[  6.0 -31.4  -3.0 -11.3   4.6  -8.0  -1.4  15.2 -14.7  -1.7 -39.6 -10.1
   2.7  16.3 -32.7  -1.6 -13.3   8.1   8.8   6.8  25.9 -73.4   5.1 -17.7
  -9.9   0.9 -14.5]
B.L
[ -5.2  16.1   0.0  -0.2  -7.5   4.7  -3.7 -13.9   9.9   3.5  40.6   3.8
   9.1  -5.6  -4.0  11.7   1.4 -18.4  -1.1  12.0   6.0 -15.0   7.0   0.0
   6.4  12.3 -23.3]
Z.N
[  2.6  -7.7   6.1  -2.2   5.9  24.2  -5.1   3.7  10.4  -1.4   5.7  26.9
  -3.7  -7.9  34.2  16.4 -25.6  -0.5  -7.8  -2.9  10.1  16.8  -3.0   7.1
   4.7 -13.5  23.0]
J.U
[ 11.4  -7.5  -4.3   3.5  10.8  -8.4  -8.8  -7.3  -6.5  10.4 -34.0  33.6
  -7.1  15.6 -16.0  15.7  -5.3  -4.9   5.2   2.1  30.8  26.9   4.9  -8.3
 -18.9  -8.7  -4.5]
J.W
[ 14.9  -6.9   7.0  -9.9   6.2  16.6  -1.4  -3.0  18.7  -1.1  -3.7  22.7
  -1.9  11.8   5.5  15.4 -10.8 -13.6 -11.0   9.2  17.8 -70.9   1.4  19.5
   5.4   0.9   8.4]
J.U
[  3.6  11.9  15.7  -8.2   3.7  16.1   9.4 -62.2 -22.0   5.0 -10.4 -20.0
   8.5   4.6   5.7  10.8 -29.0 -20.0  -7.8  13.0   5.5  13.5   8.6  -3.2
 -10.6 -11.3 -11.4]
Z.P
[ -1.3 -17.0   2.6  -1.1   0.2  15.9   5.8   5.6   3.5   1.6   1.5 -10.9
   6.6  -3.2 -27.5  23.3 -19.9   6.6   7.8  13.0  15.2 -16.4  10.3 -12.8
   3.5 -17.8  15.7]
B.K
[-12.1  11.9   5.3  -1.6  -0.7   6.6   7.7 -16.7  -0.9   7.1   9.0  -8.9
   1.5   1.7  -8.7   8.5  -4.4 -14.6   8.3  12.9   6.1 -39.6   9.2  13.9
   8.6  -4.9 -24.7]
Z.N
[ -4.9  20.7  -0.4  -2.3   4.5   4.0  19.9 -20.6  -5.4   3.6  24.4 -21.0
  12.1   3.1  -1.5  10.4  -3.6 -24.9  -3.2  12.8  -7.0  31.7  -1.6   0.4
  -4.5   1.9 -12.5]
Z.P
[  1.0  13.8   9.0  -3.1  -6.7   8.5   2.5 -16.7 -11.6  15.4   6.2 -19.2
   2.1   0.6  17.3  12.7  -3.4 -36.7  -2.2   6.7   6.0   9.5  -1.7  11.4
   0.4  -0.1 -23.5]
Z.N
[  1.2  -0.6  -1.4 -44.6  11.2  -7.7   8.2 -12.1  -5.8   4.7  -5.4 -18.0
  10.8   7.1  -3.6  -1.4  -7.0 -18.6  24.8   7.4   1.1  19.9   0.7  -4.5
 -13.1  -3.9 -17.2]
Z.N
[-13.1 -10.5   1.0  -0.5   8.4 -10.1   2.9   5.4  -5.6   7.3 -12.4 -15.1
   8.0   8.0 -22.0  11.6  -7.3   0.5   3.0   5.8  10.3 -37.9   3.7 -12.9
   3.5   0.9 -10.6]
B.L
[ -4.8   9.3   0.2  -4.2   0.0  -3.1  11.4  -8.5 -16.7  11.9  -5.0 -15.8
  -3.2   4.5 -15.3  -1.4  -3.3  -6.2  -1.6  13.9   7.1  10.2  -6.0   5.1
  -9.9  14.1 -23.1]
Z.N
[-16.5 -13.3   2.6 -38.6   3.7   3.3   7.0  -0.1 -25.7   8.6  -8.4 -17.0
   5.4  14.1 -13.6  18.9 -15.0  -2.0   5.2  15.8   8.4  -9.1   0.1  -5.8
  -0.6  -5.4   3.0]
B.L
